In the rows, zero is written as 128.
Each row is followed by its class; each block has classes of its own.
[103 147 137  98 148 159 138 102 183 178 133  94 129  90 162 135 141  91
 131 113 147 179 131 119  84 114 156 130  93 133 120 137 154 126 132 127] | R
[ 90 148 126  69 133 155 143 102 174 169 144 110 124 117 158 137 116  92
 126 105 155 174 126 130  94  99 169 122 115 120 116 114 169 135 124 119] | X
[ 94 138  89  85 159 164 134 122 120 166 155  92 115 141 157 119 118  94
 145  97 170 136 126 164  64 158 165  94 121 183 162  93 125 106  83 149] | G
[ 83 125 137  63 143 157 160  91 163 171 115 104 135 106 173 159 127  79
 110 116 142 183 125 135  80 126 173 137 102 120 107 120 176 142 131 112] | P
[134 115  79  51 138 182 142  83 132 157  94  74 115 176 120 130 122  82
 157  84 110 116 135 142  91 119 176 108 143 130 151 112 132 100  94 141] | Q
[140 111  67  57 143 179 137  82 111 141  67  71 129 196 132 159 112  79
 149  79  92 119 134 147 106 125 175 108 142 122 148 121 167  91 100 125] | P
[103 142 136  92 143 155 130  98 186 174 137 102 126  99 172 149 139  94
 128 116 149 186 138 124  92 114 164 130  93 133 120 139 168 121 125 129] | R
[ 92 143 122  71 133 145 142 104 171 169 130 112 127 110 141 127 124  94
 121 119 147 168 134 131  83 105 146 128 105 118 106 122 152 144 134 118] | P
[ 79 144  97  77 156 160 148 123 146 171 173 106 110 138 149 103 107 110
 145 104 185 137 123 151  63 149 162  90 138 183 163  81 103 103  90 169] | Q
[141 111  85  70 142 185 150  86  95 141  83  69 137 180 133 152 118  80
 156  78  77 116 123 150  99 127 173 112 148 121 147 120 147  95  98 125] | R
[145 123  75  62 135 178 129  75 138 162 114  77 112 179 138 137 129  81
 145  87 114 103 144 138 102 110 182 112 157 130 141 140 150  94 102 156] | S
[ 85 129 111  69 147 151 147 129 129 169 144 108 112 127 169 117 123 105
 132  88 182 124 111 160  47 172 185  95 118 177 165  80 118 127  86 139] | D
[105 127 144  71 132 150 133 105 183 188 128 114 134 105 166 138 131  88
 129 114 141 176 134 142  84 110 168 143  97 108 101 140 175 143 135 120] | D
[107 143 129  96 140 150 134  88 189 177 153 108 123 104 173 135 137  86
 117 112 152 182 135 120  92 119 170 128 100 120 121 135 170 120 123 139] | G
[ 82 138  98  83 141 154 136 139 134 155 159  99  93 139 173 125  93 110
 138  98 195 127 120 169  80 140 168  87 128 178 163  98 131 101  87 156] | U
[151 122  56  61 148 185 149  79  88 144 110  64 130 160 113 122 127  73
 167  77  92  99 130 151  94 119 158 100 140 122 148 107 117 102  83 141] | G
[ 76 144 106  77 144 159 137 136 139 166 178 101 105 135 165 120 104 109
 136  98 192 122 125 162  63 131 159  85 134 169 152  99 112 101  85 178] | S
[131 119  70  59 139 194 136  83 101 150 107  75 121 162 120 141 117  78
 151  75 100 108 128 147 102 111 176 105 147 120 138  98 133  98  90 139] | S
[ 73 147  89  67 139 148 153 114 137 166 180  91 103 148 168 120 110 100
 136 101 192 117 138 160  49 154 179  81 121 186 166 103 116 106  96 169] | P
[137 120  91  64 127 172 129  75 161 172 132  83 122 185 148 148 133  91
 138  88 113 124 147 136  89 126 188 109 154 126 146 130 153  81 105 147] | D
[102 149 135  81 145 149 130  98 178 181 137 113 129  99 165 130 139  91
 128 114 151 184 138 123  92 112 160 127  96 119 113 121 163 144 124 133] | D
[ 86 121 141  61 143 163 161  91 183 181 120  99 135 103 179 145 121  84
 101 120 149 173 115 125  80 124 167 136 107 122 100 118 166 143 143 112] | V
[ 82 119 145  65 139 163 154  94 162 182 118 108 124  80 175 146 124  73
 110 112 138 178 118 136  85 117 172 138 103 106  97 124 172 142 130 123] | S
[135 120  80  52 125 171 138  68 156 155 121  78 109 189 135 133 125  83
 151  87 122 113 148 134  94 118 195 111 153 134 150 135 138  88 102 158] | Q
[ 73 143  91  60 140 153 152 115 133 156 172 102  99 141 160 103 110 105
 144  97 205 120 129 154  62 158 182  84 127 197 169  87 105 121  92 165] | Q
[ 98 148 126  85 147 154 119  99 180 176 144 116 119  94 167 132 132  93
 124 112 157 181 138 117 109 104 164 125 105 124 110 133 165 124 125 148] | S
[ 85 133  97  63 144 158 141 119 131 175 166  95  95 137 168 119 100  93
 150 102 186 132 126 166  63 153 188  94 128 186 163 106 109 109  90 157] | U
[137 118  67  52 136 194 133  84 105 156 107  70 120 162 115 136 120  77
 159  76 104 103 134 146  99 108 173 103 142 124 141 108 125  96  94 144] | S
[100 147 143 104 150 155 129 106 172 173 147  99 135  81 168 134 143  85
 127 119 139 180 139 119 101 109 160 140  91 122 109 138 162 126 132 147] | S
[102 146 123  79 139 154 134 109 184 185 138 111 128 108 145 117 124  98
 120 119 148 161 125 127  86 115 160 131 113 121 109 120 153 150 130 127] | H
[142 119  84  59 131 172 135  72 173 167 139  72 126 193 143 141 126  97
 136  95 104 109 144 129  87 122 183 113 161 131 143 141 141  68 113 150] | V
[ 94 147 129  79 131 155 131 106 179 170 157 113 114 105 161 134 121  98
 126 114 161 180 135 134 102  89 171 131 115 125 110 122 166 127 127 127] | U
[138 120  67  48 145 190 141  90 144 170  97  66 122 175 129 144 130  87
 152  73 114 118 142 133  84 108 179 103 137 126 141 118 129  92 104 128] | M
[146 124  79  73 127 173 131  84 133 150 141  69 126 187 139 136 121  85
 151  94 105 115 145 138 110 116 190 117 155 126 146 141 145  76 111 149] | U
[104 143 142  88 145 155 138 115 166 175 133 102 138  99 161 136 139  95
 136 117 144 182 137 124  90 106 155 129  88 121 114 137 162 124 125 131] | R
[ 81 146  81  51 139 151 149 120 125 152 176 100 110 150 159 125 115 110
 141  90 205 117 133 152  61 161 183  76 109 189 171  92 107 116  89 156] | P
[103 134 135  75 129 148 128 108 187 176 136 107 126 119 170 150 119  88
 128 119 154 178 130 134 103 109 170 136  98 122 121 138 186 135 129 117] | X
[ 85 144  83  59 147 154 146 135 139 161 183 104 114 158 177 125 119 120
 141  88 214 120 139 148  65 150 191  81 118 189 162 102 110 110  98 159] | M
[ 80 131 113  72 148 157 139 129 143 180 157  91  95 137 174 123 109  95
 138 105 183 135 123 167  54 156 186 102 131 187 163 109 123 110  89 151] | U
[105 128 140  85 128 150 133 107 187 185 130 116 122 112 164 146 127  95
 127 115 140 176 129 139  89 114 169 141  98 122 111 149 176 135 137 116] | R
[131 117  87  60 142 191 140  79 152 167 106  65 117 162 123 138 133  83
 151  83 103 126 138 136  84 114 178 113 140 136 151 111 131  90  98 142] | Q
[ 86 129 144  71 132 159 161  91 172 178 137 106 125 102 182 150 125  88
 114 111 146 180 125 132  77 116 175 125 106 122 113 127 167 131 130 125] | R
[102 146 122  73 155 155 140 105 170 175 135 101 136  95 150 123 130  90
 134 118 140 173 125 122  94 117 154 131  88 123 109 116 149 140 129 125] | V
[109 148 126  92 146 153 145  90 178 166 153  94 132  92 171 133 142  80
 131 115 160 182 137 121  89 106 164 130  91 129 120 131 157 118 120 150] | G
[102 145 103  76 147 157 151 111 151 167 132 110 126  97 136 111 122  96
 140  97 141 152 120 132  90 104 155 123 114 119 115  99 126 146 125 116] | M
[ 75 141 110  90 155 160 136 135 145 174 164  99 107 139 154 115 116 107
 145 101 179 140 130 154  65 157 172  96 122 185 166  93 119 102  94 164] | Q
[ 77 143 110  80 138 154 140 139 153 158 160  95  97 150 184 123  96 114
 123  93 200 129 119 159  70 132 169  86 138 179 166 102 143 104  94 155] | U
[113 132 117  77 142 150 127 106 195 183 125 109 124 124 170 139 130  99
 130 110 149 171 143 124  99 107 169 131 107 125 114 149 164 123 140 126] | M
[ 84 139  89  83 161 165 126 145 111 171 158 106 115 135 145 119 104 110
 153 102 175 125 120 166  82 168 173  91 125 179 158  82 119 108  83 151] | H
[146 119  54  54 152 180 142  89  81 132  66  68 133 181 106 144 113  77
 169  79  83 111 129 151 110 125 156 103 135 122 150 105 141 103  90 123] | P
[ 87 142  95  84 142 151 148 128 145 154 159  98 105 146 169 114 107 109
 128  89 189 127 119 158  55 138 158  81 130 174 165  91 129  98  84 162] | G
[101 145 139  80 144 152 136 106 198 182 137 100 134  99 177 138 133  94
 127 123 169 179 141 115  92 112 173 131  88 121 110 148 173 125 132 147] | H
[ 74 129 115  65 153 155 151 133 121 174 150  94 110 141 168 131 106  88
 144 101 170 132 112 169  54 168 183 100 127 180 163  99 121 123  86 141] | X
[110 125 126  70 142 147 137 119 194 187 124 120 129 124 169 143 131 104
 126 112 144 174 136 130  94 108 171 137 106 112 107 146 173 127 137 120] | M
[103 144 125  84 147 153 140 102 203 178 127 100 126 113 174 137 136  95
 119 105 155 179 138 110  86 107 172 129 104 122 115 136 158 121 137 130] | M
[102 147 133  90 144 151 130 104 172 170 138 106 134  92 170 136 137  92
 128 114 153 184 136 125 101 111 155 127  88 122 116 115 168 136 125 133] | D
[ 80 144  86  82 158 163 141 121 124 166 166 100 106 129 136 102 112 103
 154 101 173 130 124 158  67 159 164  91 127 189 165  72  94 114  87 158] | Q
[ 99 135 120  63 131 146 133 101 178 173 137 115 125 115 163 145 126  96
 129 119 154 175 146 137  98 101 169 128  96 121 112 134 182 122 128 130] | P
[ 82 144  98  84 141 155 144 131 126 155 158 101 106 134 162 115  98 110
 140  87 188 117 115 168  64 142 154  78 127 172 165  73 111 116  85 158] | D
[ 94 148 126  72 148 157 144 111 167 176 150 107 129  91 141 123 132  98
 136 112 137 165 127 133  87 104 156 132  96 123 104 109 141 140 126 125] | V
[102 155 132  81 147 152 137 100 191 170 143  88 132 105 172 141 130  84
 136 115 164 184 137 116  94 102 161 126  91 131 123 139 163 127 125 137] | X
[143 119  70  62 128 174 142  71 136 146 131  75 129 196 135 134 124  84
 135  86 107 113 137 141  88 121 171 106 170 123 146 125 144  75  96 144] | G
[ 96 137 139  72 126 148 144  94 197 181 138 105 119 113 167 142 116  85
 122 115 155 175 124 127  84 107 169 131 109 120 120 135 164 139 132 121] | X
[140 126  70  43 134 176 143  88 119 144 120  69 125 185 132 145 113  79
 165  85 119 110 133 145 109 104 177 103 151 127 150 119 142  96  90 143] | X
[ 76 134 105  64 151 158 144 120 131 181 154 103 100 126 167 112 118  91
 138  93 178 124 124 164  44 156 194 101 129 181 151 103 119 116  89 160] | S
[101 126 133  74 134 145 130 103 181 176 112 121 117 110 156 127 128  93
 133 114 139 179 138 131 101 118 175 138  95 120 115 135 179 133 133 125] | Q
[ 72 133 101  59 150 152 150 118 142 176 147  92 103 147 167 134 117  93
 133  99 177 132 130 167  35 171 187  95 117 183 163 105 128 111  87 147] | P
[ 72 149 110  77 135 153 140 132 158 165 186  95 102 153 176 135  99 111
 136  95 200 129 129 163  64 130 173  84 132 181 164 103 133 104  90 159] | X
[ 94 133 141  72 138 154 138 100 195 182 134 107 124 113 167 126 131  94
 128 114 151 179 140 127  87 107 171 134 109 130 119 136 169 128 132 139] | Q
[ 92 142  88  65 141 155 154 119 122 156 177  94 112 139 163 109 124 101
 135  93 202 115 124 153  55 158 171  83 115 192 169  93 103 128  90 155] | G
[103 127 130  64 135 158 160  82 181 177 136  98 126 104 178 139 132  72
 116 114 153 178 127 134  71 106 174 135 107 122 108 129 162 131 124 137] | G
[ 71 130 109  64 146 153 153 125 133 167 145 101 102 144 162 111 108  99
 144  95 181 130 125 164  51 162 184  94 125 183 166  93 120 113  88 158] | Q
[100 133 119  72 125 152 134  84 183 172 135 120 112 100 153 129 115  89
 115 113 149 163 124 131  92 103 158 130 121 114 103 124 150 138 129 130] | S
[144 124  74  56 133 180 132  68 133 154 131  76 118 176 134 139 124  81
 153  87 113 108 142 134 104 102 182 107 164 125 141 131 125  83  94 169] | S
[105 146 132  84 145 154 139 101 169 175 143 104 134  83 166 131 136  85
 136 113 155 179 130 124  96 107 162 126  84 119 115 112 150 139 125 142] | D

A new block, with new classes.
[141 121 131 116 130 122 128 121 142 141 129 119 104 123 116 114 109 115
 141 134 128 117 142 139 113 111 113 121 140 131 120 119 115 132 127 134] | K
[142 148 151 119 134 155 112 129 136 128 141  79 101 122 121  96 111 146
 128 152 153 111 130 140 112 147 126 117 145 157 120 117 116 113 119 148] | A
[132 134 138 129 136 116 130 129 140 114 124 126 134 130 132 132 119 137
 123 136 129 132 133 137 136 141 140 118 126 132 124 147 120 114 131 130] | N
[ 83 129 133  82 121 130 112 119 125 115 143 155 124 130 142 112 162  99
 130 137 102 127 111 147 167 104 151 149 126 121 144 193 128  99 120 118] | J
[141 120 129 146 116 131 120 112 120 132 134 140 112 122 123 125 110 107
 133 133 120 108 154 102 113 113 113 139 134 155 111 151 111 125 128 123] | A
[141 125 133 119 132 136 122 115 143 131 132 114 110 114 122 123 105 122
 136 134 127 112 140 125 130 122 106 115 129 137 122 108 119 144 135 128] | N
[138 124 138 129 134 119 124 122 142 134 126 121 129 125 128 112 123 128
 139 126 125 116 141 127 126 119 127 122 133 124 116 138 117 124 123 122] | J
[ 99 122 148  88 140 147 126 121 128 133 142 145 158 133 133 121 121 101
 164 151 102  73 181 132 160 116 115 132 116  97 135 173 125  90 130  76] | J
[109 151 172 125 131  91 121 106 157 130 115 165 110 114 118 126 126 137
 115 141 123 174 154 108 138 134 115 126 131 154 124 121 108 151 123 152] | A
[137 137 137 122 136 132 129 134 132 111 119 116 127 140 117 129 135 143
 120 120 146 141 125 122 131 137 117 125 132 111 116 133 117 116 114 118] | F
[143 139 150 135 148 126 132 138 159 123 114 107 153 138 122 133 124 181
 121 134 136 156 127 133 122 129 149 126 133 101 112 126 146 132 125 137] | J
[123 123 135 122 128 129 121 116 139 135 129 130 112 121 128 127 120 113
 132 130 122 131 141 112 132 122 115 117 139 132 127 115 115 131 120 123] | W
[133 132 121 118 136 130 129 135 138 120 122 126 126 120 131 129 124 130
 133 132 138 142 125 139 132 130 142 135 142 117 126 126 125 116 135 129] | E
[135 127 133 123 127 127 144 126 130 127 127 120 125 135 136 137 113 152
 124 140 140 135 131 137 106 125 111 121 137 115 132 132 136 132 136 129] | B
[143 125 116 125 142 114 142 133 138 139 123 123 120 128 127 131 126 147
 137 138 146 143 137 149 111 132 122 113 144 104 129 103 113 129 145 134] | K
[109 111 153  95 126 101 144 119 127 139 126 148 107 133 130 137 121 112
 115 128 115 125 142 132 126 110  96 125 137  82 143 120 123 162 143 105] | B
[140 138 140 137 131 107 119 123 160 135 135 131 116 107 121 149 112 138
 128 141 112 136 154 135 121 142 120  97 134 153 114 146 116 109 116 139] | N
[132 120 117 138 114 107 140 143 114 125 121 127 115 140 144 126 123 145
 126 112 143 127 118 153 108 132 109 137 144 122 123 127 145 124 144 134] | L
[131 136 136 121 141 134 131 130 145 120 128 116 119 121 135 117 127 127
 129 139 141 136 124 126 138 141 134 123 139 129 121 124 122 115 130 129] | E
[124 127 118 109 142 130 131 114 133 129 120 110 123 108 134 120 113 123
 121 142 130 137 144 105 145 120 126 128 132 129 125 122 110 138 140 123] | A
[124 135 142 122 127 117 121 132 141 108 124 115 137 125 122 139 110 139
 139 133 143 123 142 135 112 136 133 129 136 134 138 151 130 121 123 134] | C
[119 115 101 158 122 113 136 138 107 116 128 114 142 127 154 138 129 137
 123 133 149 146 124 123 104 127 104 133 143 106 136 130 167 117 137 125] | W
[119 124 130 131 130 124 124 114 148 144 133 125 120 111 137 123 121 107
 129 136 110 122 147 119 143 118 118 115 124 136 118 126 115 135 134 125] | L
[142 115 145 190 114 106 137 105 152 154 144 172  95 150 204 108 145 125
 138 171 136 153 106 135  92 115 134 106 158  98 128 126 107 115 162 142] | B
[123 142 128 116 133 136 131 125 144 143 121 119 140 104 150 125  94 136
 124 127 117 116 160 144 144 124 139 140 130 130 118 128 136 111 147 118] | Z
[136 130 120 119 136 116 145 131 131 132 118 114 124 129 134 135 111 143
 124 140 132 137 137 145 118 137 123 124 131 114 133 119 129 125 134 126] | B
[119 155 154  43 148 130 124 144 114  92 101  92 144  92  84 127  86 138
  76 112 163 151 193 111 141 178 141 134 190 221 124 133 132 103  92 126] | B
[121 147 132 137 125 130 129 133 145 132 130 116 113 121 137 142 131 146
 119 136 143 147 130 126 119 138 121 132 132 112 127 113 146 127 132 125] | Z
[118 130 123 124 141 117 142 119 144 126 118 114 125 126 139 116 126 137
 125 139 139 148 123 128 140 122 126 118 117 115 136 122 123 130 136 127] | Y
[126 133 140 133 131 123 114 120 145 142 134 114 113 108 130 131 125 116
 129 141 115 132 154 108 124 115 112 121 132 138 122 127 127 137 123 124] | Z
[122 123 153 143 123 114 118 115 154 129 120 140 104 120 122 132 116  97
 126 125 116 147 126 107 134 113 112 114 136 126 120  86 120 177 123 135] | W
[138 119 117 119 134 133 136 133 122 122 126 106 125 136 127 138 113 137
 137 129 141 121 133 128 111 129 124 130 141 115 127 134 135 112 127 117] | W
[ 87 137 162 132 131 122 118 116 130 134 114 141  75 119 121 125 151 150
 140 113  83 134 145 160 192 141 123 131 128 162 131 104 110 188 133 142] | J
[124 124 123 111 124 113 138 135 131 118 120 116 121 132 145 146 115 138
 123 120 125 130 118 112 137 138 125 125 124 123 137 117 143 139 139 130] | N
[137 129 127 121 134 122 127 120 144 143 134 130 115 115 120 135 130 117
 142 134 119 125 132 134 123 119 107 115 131 128 124 142 122 127 128 117] | Z
[146 119 125 124 124 115 137 120 121 140 133 123 127 118 126 114 119 139
 130 124 135 113 142 124  99 117 107 122 139 132 128 132 122 134 135 134] | J
[148 137 133 103 129 130 128 153 132 117 133 114 112 143 118 125 114 141
 132 138 151 116 114 164 104 126 151 135 140 106 118 130 123 103 124 129] | C
[139 109 129 104 122 146 137 134 123 127 134 115 120 141  94 131 133 143
 125 126 154 136 119 119 106 104  97  95 158 133 126 143 123 138 108 126] | L
[131 118 138 120 121 122 131 122 133 137 136 127 131 114 135 118 117 109
 113 133 126 122 140  98 114 104 133 123 142 122 123 123 126 146 133 126] | J
[113 144 142 129 144 136 119 116 170 126 135 104 123 117 129 152 135 162
 138 136 126 136 134 145 139 143 120 115 111 110 135 137 126 125 132 125] | Y
[148 121 122 139 122 136 127 136 130 148 136 127 135 122 118 128 112 130
 136 122 127 109 130 148 107 122 124 119 137 136 115 115 134 130 134 133] | L
[144 119 119 130 130 134 139 116 139 134 126 118 104 131 137 125 124 125
 132 133 129 125 134  99 122 121 131 135 137 117 119 123 122 134 135 118] | J
[141 125 128 110 137 133 128 124 144 137 135 121 116 116 128 122 115 112
 141 147 118 124 141 120 125 120 120 121 136 130 126 131 119 114 127 126] | E
[138 135 124 126 124 142 139 157 129 114 121 120 121 128 124 141 110 170
 121 127 152 151 121 169 116 130 123 129 160 110 120 113 148 124 137 139] | E
[124 133 123 115 147 120 133 131 145 122 124 117 132 124 133 133 123 125
 152 145 130 131 132 141 137 141 132 127 132 134 124 136 142 111 133 128] | K
[114 106 155 142 112 121 147 115 123 147 140 168 135 104 156  94 113 105
  93 122 137 124 122 138 121 110 137 106 184 164 123 143 146 130 150 131] | Y
[132 121 129 116 125 135 121 118 141 134 133 134 132 109 120 142 108 106
 155 127 101  97 160 118 132 134 131 120 139 160 130 154 119 119 123 117] | J
[130 136 138 116 140 121 134 130 123 121 125 122 136 126 122 134 123 128
 136 137 136 117 151 128 124 146 131 130 126 121 128 140 113 111 129 115] | F
[144 123 138 125 148 129 120 117 130 129 136 110 126 140 108 123 139 134
 154 124 131 100 130 131 120 130 126 120 118 132 114 167 103 100 109 114] | W
[160 174 160  99 161  97 163 139 108 102 112 138 141 166  90 117 133 152
 117 137 152 118 143 119 120 163 187 167  69 140  89 170  83  73 114 125] | F
[147 153 144  85 118 127 112 142 157 106 142 166 123 114  97 165 119 117
 124 121 124 138 133 134 120 127 130 110 146 139 104 141  92 115 111 135] | J
[121 135 151 138 128 130 132 125 136 116 120 113 138 135 132 122 125 134
 109 130 131 141 136 102 138 132 123 114 119 116 130 121 111 140 122 130] | F
[133 125 124 125 124 138 115 128 121 133 138 130 119 128 122 127 124 123
 133 117 121 110 142 136 125 119 115 127 131 129 116 133 110 105 116 119] | W
[140 119 146 177 146 121 134 123 135 142 120 105 111 127 107 103 127 139
 136 124 153 120 148 144 118 139  70 106 141 107 112  74 130 168 136 120] | K
[137 128 126 108 137 129 120 108 156 143 129 114 116 110 123 133 113 120
 127 135 113 129 134 100 132 120 127 127 124 127 121 131 114 131 126 125] | A
[135 121 124 128 120 129 128 120 135 135 132 125 122 116 131 133 118 125
 132 123 123 116 144 114 119 119 128 128 138 128 124 133 121 134 131 124] | J
[124 104 110 107 118 135 114 114 139 131 140 123 140 115 140 124 121  89
 154 119 132 104 123 101 118 110 107 120 150 147 136 158 144 106 119 119] | K
[145 116 112 131 135 134 116 135 130 135 136  97 123 116 130 125 125 114
 139 133 118 118 131 114 120 119 134 126 137 135 119 136 128 114 118 127] | E
[136 124 146 133 142 142 131 118 128 146 129 126 129 116 134 102 131 128
 114 124 132 121 146 115 145 127 126 109 149 130 105 111 102 127 129 114] | F
[144 133 112 142 134 144 119 138 153 134 137 100 123 140 143 127 145 151
 122 133 142 146 103 147 117 155 120 117 139  99 130 111 140  98 130 130] | L
[148 134 118 115 138 114 131 139 125 116 131 100 126 135 118 147 118 148
 144 129 132  99 132 149 112 155 133 131 110 127 128 161 128  94 128 123] | N
[120 135 126 128 132 122 140 135 137 120 120 118 137 131 129 124 119 141
 126 136 148 142 132 145 125 135 125 125 132 117 132 121 138 122 134 136] | K
[110 139 132 130 132 105 141 123 120 118 123 119 118 128 143 123 138 139
 118 145 145 146 132 135 129 150 133 117 130 143 141 143 113 119 127 135] | B
[137 113 125 151 115 155 133 139 115 118 133 128 146 152 141 143 139 122
  86 107 133 128 112  91 123 120 158 146 139  82 115 139 136 118 130 100] | F
[130 130 137 122 141 136 125 116 145 130 130 126 123 127 123 121 120 107
 129 137 106 128 132 116 145 127 118 126 116 134 118 123 125 123 120 124] | W
[136 132 146 111 139 128 118 110 133 117 131 129 121 125  97 122 123 114
 133 135 126 128 143 122 122 108 112 125 120 137 125 137  93 141 120 133] | W
[141 117 121 155 113 159 155 143  93 130 139  99 114 149 131 141 104 144
 123 133 140  82 155 140 100 160 115 123 145 133 133 141 139 102 130 103] | B
[129 123 149 132 111 125 126 141 111 118 138 193 124 146  89 143 146  82
 124 138 119 141 125 131 116 135 105 114 149 127 138 134 122 129 109 117] | F
[137 130 120 132 131 124 132 132 147 129 126 119 116 130 133 141 126 140
 126 129 137 140 126 145 120 142 119 120 140 111 123 124 125 121 140 127] | L
[135 105 111 124 131 147 146 113 137 144 135 105 113 132 141 117 130 121
 120 126 126 117 115 105 138 108 115 111 133 121 112 147 123 124 130 110] | L
[147 134 129 151 131 122 133 132 134 118 120 132 125 142 130 126 109 132
 140 124 140 122 132 154 114 156 118 130 132 121 124 120 121 102 134 125] | W
[115 127 139 124 130 126 120 116 133 145 139 134 130 117 130 124 130 123
 130 137 111 117 143 145 137 108 123 119 120 124 121 148 116 124 120 120] | B
[124 137 141 131 144 130 147 129 134 123 119 120 127 133 126 113 126 133
 127 151 143 140 132 138 139 146 106 117 130 105 125 117 135 120 128 115] | F
[137 133 128 115 134 127 130 130 132 121 124 120 114 131 128 125 110 130
 136 127 137 124 128 144 122 139 120 134 135 124 124 114 129 116 132 127] | W
[142 124 138 130 129 135 129 119 139 133 137 124 121 125 118 126 115 130
 134 130 128 106 139 122 117 117 118 120 128 132 117 143 114 127 125 123] | C
[133 141 123  94 131 112 152 130 117 108 121 132 132 140 140 103  97 102
 122 161 140 127 136 152 120 138 115 133 118 123 147 133 111  98 143 128] | B
[142 124  99 120 123 133 134 146 119 136 126 104 126 135 135 143 123 137
 128 122 136 122 121 125 106 121 136 144 128  96 135 117 142 121 136 115] | Z
[131 138 138 125 136 147 128 128 148 136 130 104 110 110 122 121 114 155
 137 149 135 142 149 128 134 118 114 106 138 142 114 109 119 132 119 143] | E
